Each row is shifted at random along 4 fixed directions that mean nothing.
Known rows, with every way that one mark hangs from another:
z88[z628[z79 z118 z168] z886[z521[z70] z933]]: [-152, -23, -90, 196, -28, -5, 225, 49, -49, -45, -201, 17, -123, -137, -92, 337, -33, -22, -175, -23, 32, -16, 132, 15, 96, -169, 181, -82, -45, 58, 90, -22, 159, 45, 102, 66, -145, 101, -202, -209, -194, 84, 58, -5, 85, -203, -11, -25, 93, -102, 177]
z88[z168 z886[z521[z70]]]: [-122, 0, -185, -19, 210, 69, -71, 14, -77, 4, -27, 119, -62, -13, -198, 168, -14, 77, -14, -149, 80, -66, 131, -61, 28, -33, -186, -144, 176, 137, 42, 8, 116, -182, 106, -6, 49, 196, 8, -20, 14, -56, -252, -64, 48, -38, 154, -21, 30, -110, -19]
z702[z70 z628[z79 z118 z933[z168]]]: [-124, 195, 118, -72, 191, 10, -122, 150, 182, -120, -92, -140, -20, 56, -63, 109, 82, 111, -33, -506, 229, -104, 104, -305, -10, 5, -463, -3, 528, -41, -37, 205, 276, -404, 467, 215, -76, 78, 91, -148, 65, 94, -401, -229, -187, -157, 106, -267, 52, -129, -193]
z886[z88[z628[z79 z118]] z521 z933]: [-268, -151, -151, 128, -63, 36, 204, 80, -51, -128, -126, -66, -120, -34, 33, 263, -49, -142, -59, -23, -22, 27, -7, -80, 145, -180, 155, -54, -70, -44, 133, 21, 244, -55, 200, 44, -127, 97, -206, -234, -180, 18, 78, 50, -24, -182, -47, -82, 138, 15, 62]
z702[z70[z168] z933]: [291, 219, 43, 132, 39, -26, -1, 34, -195, 253, -171, 381, -95, -392, -388, 163, -99, -30, -127, -43, 142, 136, 258, 217, -152, -38, 126, -83, 76, 249, -72, -51, -48, 328, -333, 91, -10, 68, 165, 97, -18, 340, 118, -54, 84, -181, -31, 239, -28, -233, 421]
z88[z168 z628[z79]]: [100, 120, -172, -166, 358, 20, -143, 5, -189, -1, 42, 170, 9, 30, -228, -13, 26, -43, 21, -189, 127, -228, 30, 33, 139, 42, -336, -9, 406, 252, 78, -112, 101, -173, 50, 24, 184, 134, 252, 130, 123, -39, -331, -206, -136, -59, 112, 9, -42, -92, 7]
z479[z886[z521[z79]]]: [-115, -153, -194, -262, 223, 26, 91, -90, -404, -22, 156, 239, 92, -43, 22, -41, -74, -67, 19, 135, -14, -80, -64, 96, 197, -16, -98, -169, 109, 67, 138, -70, 151, 122, 7, -222, 141, 89, 131, 77, 217, 156, -30, -71, -216, -46, 77, 125, 75, -2, 107]
z702[z70 z933[z168 z984[z88[z886[z521]]]]]: [62, -135, -189, -68, -89, 19, 34, -24, -375, -5, -127, 285, 116, -302, 17, -26, -11, -218, -215, 102, -57, -3, 129, 236, 113, -87, 324, -50, -76, -44, 56, -94, 166, 305, -192, -136, 9, 137, -37, 56, -70, 299, 228, -21, -114, -148, -147, 156, 89, -13, 313]
z521[z70[z168 z702[z628[z118]]]]: [-33, -67, -82, -333, 144, 25, 1, 121, -316, -57, -1, 37, 182, -2, 44, -195, 30, -252, 19, -8, 34, -75, -110, -30, 35, 54, -226, -27, 429, -6, 5, 115, 119, -126, 248, 18, 115, 110, 271, 168, 139, 197, -61, -221, -250, -133, 4, -115, 136, 104, -95]
z79[z628[z118] z702 z886[z933]]: [-244, 43, 92, 77, 10, 34, 66, 201, 252, -150, -87, -174, -105, 57, 18, 218, 27, -64, 88, -441, 221, 60, 1, -300, 2, -16, -349, -63, 303, -48, 9, 253, 174, -302, 451, 279, -246, 40, 25, -258, -16, 62, -274, -151, -91, -210, 114, -274, 36, -48, -174]
z70[z168 z702[z628 z933[z984[z88 z479[z886]]]]]: [-191, -62, -38, -158, -30, 34, -57, 113, -107, -115, -89, -27, 23, 44, 125, -82, 88, -166, 42, -143, -29, 53, 22, -189, 133, -105, -72, -41, 173, -146, 18, 143, 167, -187, 236, 40, -9, 183, -11, -75, 45, 87, -59, -85, -114, -200, -57, -57, 103, 66, -53]
z628[z79[z702] z933[z984]]: [295, 232, 132, 113, 217, 3, -93, -27, -14, 96, -40, 291, -134, -228, -300, 117, -77, -3, 58, -274, 247, 23, 132, 111, -38, -46, -261, -26, 194, 166, 9, -60, 126, 212, -189, 131, -28, -54, 262, 65, 116, 155, -159, -111, -172, -113, 48, 72, -129, -291, 259]
z933[z984[z88[z168 z886[z521]] z309 z479[z118]]]: [-380, -354, -355, -169, -206, 139, -81, -21, -238, -270, -231, -75, 287, 124, 279, -8, -138, -197, -227, -101, -155, -118, 18, -166, 191, -65, 228, -2, -96, -432, 16, 128, 361, -221, 176, -57, 200, 268, -342, -35, -252, 6, 3, -69, -57, -190, -112, -197, 223, 234, -118]
z933[z984[z309[z88[z628[z118 z168]]] z479]]: [-259, -162, -159, 39, -196, 57, -64, 22, -199, -45, -263, 3, -26, -74, 9, 35, -97, -174, -189, -6, -121, 50, 77, -86, 119, -265, 305, -10, -115, -148, 95, 9, 283, -64, -4, -37, 25, 188, -225, -79, -130, 35, 212, 153, 67, -177, -196, 33, 178, 20, 175]
z933[z168 z984[z479[z118 z886]]]: [-616, -268, -87, -160, -21, 57, -193, 37, -80, -166, 0, -232, -148, 146, 84, -51, 28, -53, 79, -71, -168, 75, 8, -471, 213, -294, -100, -136, 30, -153, 155, 166, 344, -465, 364, -186, -42, 245, -221, -198, 137, -225, -80, 294, -10, -20, -40, -25, 252, 73, -109]
z88[z168 z628[z79] z886[z933[z984[z309 z479]]]]: [295, 287, -141, 94, 243, 81, -236, -34, 83, -27, -159, 249, 65, 14, -296, 274, -129, 109, -81, -557, 243, -222, 265, 29, -1, 135, -278, 64, 210, 142, -112, -81, 75, -128, -135, 246, 219, 170, 59, 70, -212, -68, -528, -359, 47, -146, 173, -118, -203, -184, -14]
z521[z70[z702] z79[z628] z886[z88 z933]]: [-19, 277, 167, 183, 297, 32, 52, 160, 222, 209, 97, 139, -404, -14, -338, 273, 48, 152, 346, -289, 234, 271, 129, -132, -83, -129, -418, -219, 211, 363, 117, 36, -17, -148, 100, 150, -230, 81, 299, -171, 229, -39, -272, 0, 112, -107, 234, 155, -177, -304, 82]
z88[z168 z628[z79] z886]: [-147, -259, -458, -483, 314, 43, -61, -17, -458, -277, 152, 68, 253, 165, 195, -258, 140, -275, -34, 39, -74, -424, -183, 69, 422, 47, -244, 14, 400, 32, 192, -152, 246, -220, 287, -210, 238, 208, 130, 145, 147, -58, -247, -235, -359, 0, 44, -117, 113, 179, -192]
z984[z88[z628[z79] z886[z521]] z309 z933]: [-149, 48, -174, 115, 9, 56, 17, -5, 13, 51, -241, 150, -66, -4, -40, 233, -24, 110, -160, -198, 65, 32, 232, 17, 141, -162, 180, -112, -104, -75, 124, -52, 202, -59, -42, 53, -1, 214, -183, -212, -125, 64, -69, -87, 123, -303, 1, 133, -43, -118, 230]
z88[z628[z118 z168]]: [174, 245, -3, 104, 133, -16, -67, 25, -106, 107, -144, 168, -89, -150, -403, 213, -142, -11, -121, -214, 140, -98, 152, 28, -31, -8, -91, 8, 244, 284, -34, -53, 32, -13, -114, 163, 95, 69, 113, 64, -67, 86, -138, -120, 78, -143, 23, 31, -1, -182, 187]
z984[z88[z886] z309 z479[z168]]: [-311, -111, -262, 32, -188, 66, -16, -41, -200, 15, -279, 108, 12, -48, -20, 193, -166, -3, -277, -19, -116, 67, 220, -42, 126, -166, 430, -111, -238, -155, 34, 21, 171, -63, -113, -41, 102, 297, -334, -106, -206, 77, 129, 71, 258, -253, -118, 152, 116, 35, 213]
z984[z88[z886] z309]: [-193, -309, -418, -372, 59, 43, -26, -76, -591, -50, 48, 241, 142, -50, 158, -255, 3, -286, -141, 279, -200, -130, -95, 216, 350, -150, 239, -76, 20, -32, 245, -204, 272, 85, -66, -342, 176, 218, 15, 126, 162, 133, 219, 55, -178, -62, -157, 216, 152, 119, 181]
z521[z70 z79[z628[z118 z168] z702]]: [117, 81, 12, -213, 307, -14, 27, 80, -279, 101, 162, 199, -35, -114, -199, -125, 46, -183, 136, -16, 141, -35, -76, 118, 49, 11, -364, -92, 457, 344, 137, -64, 34, 49, 47, -37, -34, 15, 491, 188, 352, 166, -81, -113, -200, -31, 92, 109, -19, -105, 113]
z628[z79[z702[z933[z984]]] z118 z168]: [12, 158, 134, 254, -66, 25, 65, 79, 159, -73, -254, -56, -72, -154, -172, 311, -77, 5, -128, -364, 193, 0, 138, -122, -113, -48, -85, -2, 216, -87, -103, 173, 195, -15, 155, 311, -137, -16, -79, -124, -172, 188, -122, -150, -42, -239, -27, -214, 51, -159, 46]
z984[z88[z168 z628[z933] z886] z309[z70]]: [-169, -129, -366, -24, -56, 79, -11, 54, -153, -90, -287, 99, 94, 16, 72, 69, 23, -100, -258, -84, -37, -121, 148, 43, 210, -120, 271, -6, -15, -176, 78, -39, 215, -158, 77, 26, 101, 294, -219, -63, -239, 39, -26, -157, 74, -261, -82, -14, 58, 41, 62]
z933[z168 z984[z88]]: [230, 184, -71, 135, -15, 90, -143, -44, -28, 58, -225, 235, 77, -170, -273, 218, -188, 26, -175, -358, 130, -44, 244, 58, -98, 66, 63, 16, 70, -32, -156, 41, 85, 66, -244, 200, 175, 127, -16, 96, -230, 164, -190, -225, 50, -219, -31, 4, -80, -127, 153]
z88[z168 z886[z521[z70 z79[z628 z702]] z933]]: [-515, -450, -344, -248, 16, 116, 182, 156, -85, -396, 12, -241, 189, 224, 438, -44, 178, -262, 57, -53, -36, -134, -183, -217, 266, -10, -170, -103, 207, -313, 139, 207, 286, -359, 659, -33, -95, 206, -126, -172, -52, -44, -192, -196, -267, -139, 86, -356, 198, 268, -386]
z886[z88[z168] z521]: [-112, -241, -356, -81, -9, 44, 129, -21, -430, -58, -22, 182, 48, -140, -21, 47, -64, -265, -127, 223, -123, -80, -30, 168, 184, -82, 268, -79, -50, 57, 125, -113, 139, 126, -62, -149, 86, 164, -65, 66, -81, 94, 178, 35, -54, -71, -88, 89, 152, 83, 152]
z886[z88[z628[z168]] z933]: [29, -7, -221, -45, 146, 21, -76, 56, -189, -39, 25, 153, -115, -59, -170, 57, -5, -227, 48, -90, 10, -90, 15, 41, 171, -58, -66, 8, 142, 230, 90, -119, 88, -92, -8, 8, 37, 156, 94, 44, -23, -75, -110, -18, -28, -43, -19, 35, 11, -18, 42]
z984[z88[z886] z309 z933]: [-233, -262, -372, -193, -118, 93, -6, -1, -255, -159, -202, 87, 267, 55, 277, -46, -45, -192, -217, -59, -75, -103, 29, 31, 229, -31, 246, -39, -44, -347, 67, 37, 269, -64, 86, -44, 156, 248, -196, -39, -155, 160, 18, -193, -98, -282, -110, -40, 121, 176, 19]
z79[z628[z118 z168 z933[z984[z479[z886]]]] z702]: [285, 193, 60, 143, -74, -22, 19, 28, -87, -27, -213, 216, 66, -250, -206, 221, -194, -179, -179, -304, 179, -66, 166, 96, -31, 86, 8, 73, 111, 77, -139, 27, 9, 204, -173, 259, 6, -1, 71, 77, -196, 259, -65, -243, -16, -226, -43, -79, -35, -112, 190]
z70[z168 z702[z933[z984[z309 z479[z521 z886]]]]]: [-448, -353, -163, -343, -21, 67, -54, 82, -253, -230, 8, -118, 76, 125, 325, -264, 131, -259, 103, 76, -152, 38, -127, -256, 227, -182, -85, -99, 136, -296, 121, 178, 315, -267, 409, -166, 8, 208, -65, -54, 159, -3, 29, 50, -246, -91, -81, -115, 246, 197, -167]
z886[z521[z70 z79[z628]] z933]: [-124, 17, 79, 266, -33, 39, 262, 108, 109, 109, -164, 71, -170, -159, -130, 358, -89, 44, 31, -97, 169, 260, 130, -43, -103, -121, 56, -192, -78, 20, 45, 139, 67, 119, 52, 161, -215, 35, -16, -220, -96, 190, 47, -31, 74, -280, 85, 50, -4, -153, 221]
z886[z88 z521[z70 z79[z628]]]: [116, 108, -108, 6, 209, 90, 84, 31, -75, 64, 12, 234, 51, -71, -185, 214, -122, 20, 26, -228, 198, -17, 68, 93, -68, 118, -195, -98, 222, 132, -24, 22, 52, 38, -15, 131, 66, 70, 217, 72, -21, 169, -214, -262, -62, -139, 157, -32, -96, -94, 24]
z70[z168 z702[z628]]: [608, 552, 159, 158, 209, 17, -68, 23, 5, 254, -189, 404, 47, -227, -536, 285, -205, 125, -73, -449, 355, -25, 281, 173, -291, 239, -241, 7, 370, 282, -286, 29, -178, 190, -338, 407, 216, 26, 347, 227, -112, 321, -334, -478, 65, -277, 146, 36, -234, -288, 204]
z479[z118 z521 z886[z933]]: [11, 60, -85, -58, 133, 72, -15, -83, -77, -110, -92, 170, 213, 42, -111, 296, -357, 114, -111, -326, 164, -123, 133, -145, -36, 229, -188, -51, 95, -140, -226, 174, 89, -73, 29, 146, 303, 83, -73, 68, -196, 145, -386, -366, -59, -203, 167, -194, 20, 1, -91]
z886[z88[z168] z933[z984[z309 z479[z521]]]]: [-120, -253, -337, -170, 2, 66, -153, -22, -370, -115, 4, 169, 20, -43, 24, -98, -69, -328, -10, 69, -151, -49, -11, 31, 230, -134, 127, -1, -86, 9, 133, -117, 222, -40, -75, -188, 125, 222, -46, 104, -21, -88, 69, 129, -70, 8, -115, 68, 116, 101, 65]
z702[z628 z933[z168 z984]]: [125, 377, 201, 187, 175, 6, -260, 87, 231, 153, -61, 138, -309, -134, -425, 208, 12, 154, 110, -498, 229, 130, 280, -181, -93, -110, -322, -53, 255, 268, -30, 35, 71, -160, -42, 195, -113, 83, 153, -114, 90, 2, -319, -12, 68, -121, 83, 96, -135, -327, 157]
z309[z70[z702] z88[z628[z79 z118]] z168]: [74, 183, -91, 135, 39, 88, 53, 140, 94, -20, -407, 27, 120, 43, -138, 238, -28, 86, -219, -370, 203, -127, 181, -43, -97, 37, -61, 35, 299, -140, -141, 135, 92, -189, 172, 368, 128, 184, -55, -12, -283, 135, -271, -442, 83, -359, 80, -220, -27, -93, -72]
z628[z79 z118 z933[z168 z984[z88 z309]]]: [97, 241, 41, 180, 5, 87, -183, 25, 245, -101, -274, -11, 24, -26, -177, 288, -129, 111, -151, -616, 211, -112, 228, -164, -99, 20, -173, 84, 234, -167, -154, 157, 277, -188, 91, 338, 59, 79, -108, -61, -247, 77, -359, -266, -30, -223, -4, -267, -42, -165, -67]
z70[z168 z702[z628[z933[z984[z88[z886] z309]]]]]: [49, 234, 76, 124, 66, 21, -97, 91, 57, 116, -148, 132, -229, -91, -241, 116, 51, 29, 38, -245, 98, 124, 197, -69, -5, -178, -74, -63, 148, 114, 14, 22, 82, -89, -21, 149, -63, 145, 58, -85, 32, 48, -105, -34, 85, -196, -15, 105, -61, -212, 165]
z628[z79[z702] z118 z168 z933]: [106, 182, 93, 149, 67, -13, 16, 60, 64, -68, -158, 22, -82, -153, -221, 237, -49, -36, -93, -323, 204, -105, 110, -41, -36, -10, -196, 21, 311, 61, -63, 83, 157, 1, 115, 255, -91, -15, 47, -26, -72, 146, -176, -173, -86, -158, 6, -175, 29, -178, 45]
z702[z70 z933[z984]]: [72, 43, 83, 258, -182, 14, 99, 45, -70, 117, -323, 210, -36, -363, -150, 232, -154, -50, -199, -69, 110, 221, 223, 74, -142, -129, 298, -79, -138, -108, -70, 83, 128, 316, -184, 136, -94, 19, -81, -97, -193, 374, 230, -16, 9, -301, -115, 89, 61, -162, 395]

Rows:
[-206, -62, -188, 9, 53, 22, -14, 28, -117, -20, -106, 89, -133, -20, -51, 109, 16, -48, -78, -55, -26, -22, 89, -31, 233, -193, 98, -73, 7, 39, 155, -69, 187, -94, 55, -42, -21, 186, -113, -148, -15, -1, -16, 29, 32, -168, -40, 107, 60, -66, 158] -> z984[z88[z628[z933] z886]]
[119, 70, -181, 126, 55, 39, 144, -25, -34, -134, -212, 159, 135, -107, -56, 332, -80, 14, -241, -264, 163, -233, 168, 131, 94, 92, 44, 9, 96, -55, -78, -12, 121, 106, 12, 203, 66, 85, -126, -55, -313, 173, -214, -371, -56, -251, 55, -178, -41, -76, 52] -> z88[z628[z79 z168 z933] z886[z521]]
[454, 123, -286, -335, 294, 28, -309, -175, -483, 85, 28, 592, 341, -99, -217, -55, -231, -91, -138, -217, 112, -294, 179, 357, 115, 277, -165, 18, 169, 268, -47, -250, -20, 258, -507, -90, 446, 193, 308, 406, 72, 174, -268, -346, -78, -41, 140, 186, -136, -57, 204] -> z984[z88[z886[z521]] z479 z933]
[151, 211, -35, 121, 29, 66, -134, 58, 46, 174, -310, 237, 21, -118, -271, 184, -128, 93, -124, -330, 209, 85, 295, 11, -176, 7, -14, -63, 99, -23, -121, 98, 42, -28, -153, 242, 117, 175, 50, 41, -143, 166, -177, -231, 154, -291, 54, 43, -85, -163, 166] -> z984[z309[z70[z168]] z933]
[-213, -292, -282, -20, -190, 40, 175, 40, -285, -148, -146, 60, 82, -76, 186, 46, -49, -323, -120, 133, -139, 9, -22, 44, 235, -129, 352, -39, -195, -172, 118, 3, 169, 90, 40, -61, 11, 164, -203, -100, -187, 126, 199, -8, -60, -228, -158, 24, 161, 142, 135] -> z521[z886[z933[z984[z88[z168 z628]]]]]
[212, 8, -111, -224, 60, 45, -212, -49, -338, -14, -98, 309, 284, -183, -83, -88, -160, -144, -165, -173, 73, -103, 156, 106, -19, 124, -35, 25, 158, -39, -107, -2, 153, 124, -193, -37, 236, 129, 146, 257, -32, 254, -76, -204, -166, -101, -20, 1, 31, -1, 129] -> z702[z70 z933[z168 z984[z309 z479[z118 z521]]]]
[-476, -432, -396, -547, 51, 16, -94, -65, -647, -150, 125, 77, 151, 79, 262, -350, -11, -323, -44, 335, -286, -84, -137, -56, 406, -163, 118, -122, 2, -89, 241, -61, 269, -167, 125, -434, 206, 281, -32, 103, 252, -19, 173, 182, -160, 8, -126, 157, 282, 265, 22] -> z984[z309 z479[z168 z886]]
[-105, 139, 88, -16, 113, 57, -10, 166, 126, -27, -207, -98, 18, 67, -78, 109, 33, 92, -24, -345, 196, 1, 80, -242, -111, -20, -316, -53, 431, -125, -90, 256, 175, -309, 381, 266, 8, 113, 75, -71, -6, 128, -284, -272, -74, -256, 108, -228, 46, -89, -156] -> z309[z70[z168 z702[z628[z79 z118]]]]
[463, 336, 84, 195, 163, 60, -14, 15, 71, 160, -182, 345, 71, -234, -417, 372, -221, 109, -40, -414, 347, 14, 286, 140, -304, 238, -197, -53, 177, 167, -243, 84, -93, 183, -255, 337, 114, 46, 221, 149, -222, 232, -328, -404, 52, -220, 202, -56, -188, -230, 135] -> z886[z521[z70[z702]] z933[z168]]
[-49, 23, 42, -107, 203, 12, 118, 90, -139, 68, 68, 123, -51, -81, -66, -35, 59, -78, 105, -55, 160, 66, -51, 23, 55, -51, -262, -147, 324, 130, 141, 25, 111, 40, 138, 0, -103, 13, 325, -11, 277, 215, -56, -109, -212, -152, 94, 93, -10, -110, 130] -> z521[z79[z628 z702[z70]]]
[90, -24, -296, -69, 90, 80, -53, 28, -258, 15, -201, 242, 154, -81, -144, 36, -65, -88, -204, -78, 61, -152, 105, 146, 22, 36, 63, -3, 190, -3, -47, -39, 80, -1, -65, 62, 223, 211, 39, 180, -125, 142, -96, -250, 4, -170, 7, -8, 24, -23, 57] -> z309[z70 z88[z168]]
[30, -4, -49, 101, 10, -16, 281, 13, -179, 34, -133, 207, -9, -228, -43, 194, -37, -97, -132, 33, 113, 31, 68, 202, 104, -69, 176, -97, -3, 47, 99, -64, 96, 314, -81, 53, -100, 7, 32, -96, -60, 315, 140, -130, -101, -281, -19, 113, -4, -98, 341] -> z88[z628[z79[z702[z933] z886[z521]]]]
[-244, -276, -321, -241, -31, -9, 72, 26, -404, -119, -84, 62, 90, -8, 212, -166, 109, -325, -132, 187, -146, -112, -61, 85, 386, -160, 245, -40, 20, -100, 235, -89, 218, -5, 98, -167, 41, 202, -61, -33, 39, 105, 174, -20, -154, -213, -175, 127, 171, 158, 164] -> z984[z88[z628[z79 z168]] z933]
[-413, -170, -190, -39, 33, 105, -99, 150, 129, -230, -15, -223, -128, 159, 66, 108, 86, -103, 123, -287, -7, -9, -23, -364, 126, -110, -204, -57, 193, -130, 56, 191, 271, -501, 470, 78, -95, 225, -150, -202, -70, -199, -284, 16, -49, -77, 25, -234, 126, 86, -310] -> z886[z88 z933[z168]]
[-53, 13, -116, 35, 64, 74, -83, 19, -46, -17, -148, 159, -38, -19, -86, 114, -67, 2, -21, -187, 61, 35, 141, -71, 37, -96, -31, -70, 11, -80, -12, 36, 150, -109, 18, 62, 86, 183, -62, -32, -78, 6, -161, -97, 18, -164, 25, -4, -8, -88, 34] -> z479[z886[z933[z984[z309[z70[z702] z88[z168]]]]]]
[131, 85, -189, -241, 213, 64, -330, -87, -251, -44, -5, 264, 165, 30, -135, -55, -142, -63, -50, -315, 59, -206, 110, 0, 132, 97, -238, 40, 217, 73, -37, -65, 140, -131, -130, -9, 320, 189, 146, 208, 39, -12, -322, -197, -94, -40, 49, -7, -46, -25, -15] -> z933[z984[z88[z628[z168]] z479[z886]]]
[-173, -64, -21, -58, 80, 37, -60, 34, -52, -63, 19, 80, -97, -42, -35, 53, -22, -96, 114, -169, 88, 95, 52, -139, 85, -71, -206, -122, 72, 20, 67, 98, 148, -88, 106, -4, -90, 102, 60, -70, 112, 7, -139, 30, -81, -73, 73, -6, 28, -45, 30] -> z79[z702 z886[z933[z984[z479[z168 z521]]]]]
[96, 25, -70, -263, 254, -43, -40, 38, -302, -7, 184, 250, -25, -139, -70, -161, 121, -229, 89, -50, 96, -96, -34, 146, 221, 3, -269, -61, 350, 284, 158, -126, 72, 84, 8, -104, -55, 61, 362, 107, 315, 159, -93, -94, -259, -22, 42, 139, -32, -75, 134] -> z79[z702[z628[z933[z168]]] z886]
[-91, 16, -284, -480, 374, 11, -463, -115, -426, 112, 172, 384, -20, 118, -154, -270, 4, 9, 79, -66, -67, -104, 156, -1, 303, -84, -272, -128, 143, 283, 211, -214, 122, -240, -186, -352, 294, 356, 216, 209, 438, -171, -246, 85, 46, 96, 103, 374, -22, -66, 120] -> z984[z88 z309[z168] z479[z521 z886] z933]
[296, 132, 45, -118, 175, 4, -107, 16, -181, -66, -41, 184, 115, -172, -130, -57, -56, -185, -43, -252, 182, -155, 18, 103, -16, 69, -308, 83, 389, 62, -42, 0, 193, 124, -5, 113, 68, -38, 284, 192, 85, 228, -151, -237, -320, -73, -3, -139, 7, -117, 57] -> z628[z79[z702[z70[z168]]] z118 z933[z984]]
[105, 19, -257, -95, 10, 51, -85, -138, -319, -46, -186, 322, 285, -35, -150, 242, -378, -6, -285, -178, 22, -181, 231, 60, 66, 208, 155, -1, -80, -41, -182, -4, 9, 79, -283, 40, 402, 220, -137, 197, -277, 154, -182, -288, 123, -202, 52, 22, 25, 47, 111] -> z984[z88[z168] z479[z118 z521 z886[z933]]]
[-188, -350, -444, -423, 243, 24, -126, 11, -545, -192, 254, 120, -8, 47, 108, -343, 167, -459, 129, 240, -203, -225, -209, 77, 458, -160, -112, -5, 180, 203, 338, -241, 256, -159, 145, -366, 93, 208, 159, 135, 247, -200, 24, 141, -297, 158, -69, 66, 168, 157, -37] -> z886[z88[z168 z628[z933[z984]]] z521]
[-34, -16, -161, -68, 16, 33, -52, 59, -260, 148, -184, 235, -49, -119, -107, -79, 45, -101, -98, 65, -22, 78, 135, 123, 79, -199, 183, -97, 42, 24, 121, -73, 130, 22, -111, -56, 51, 232, 52, 59, 68, 129, 141, 7, 72, -194, -86, 243, 35, -85, 262] -> z984[z88 z309[z70[z702[z933]] z168]]
[-51, -231, -285, -161, -55, 20, 256, 92, -450, -70, -57, 168, 131, -131, 140, -66, 20, -397, -63, 275, -122, -3, -71, 197, 181, -44, 277, -52, 1, -26, 91, -29, 41, 162, 29, -69, 36, 164, 49, 81, -81, 230, 245, -117, -99, -194, -128, 53, 132, 169, 114] -> z521[z70[z168 z702] z886[z88[z628[z933]]]]
[116, 7, -54, 12, -132, 12, 162, 52, -143, -154, -297, 102, 285, -218, 134, 108, -58, -167, -325, -192, 133, -121, 104, 110, 28, 81, 166, 63, 141, -296, -132, 125, 200, 181, 89, 216, 30, 23, -54, -6, -276, 441, 27, -373, -246, -344, -129, -206, 71, 23, 90] -> z702[z70 z628[z79 z168 z933[z984]]]
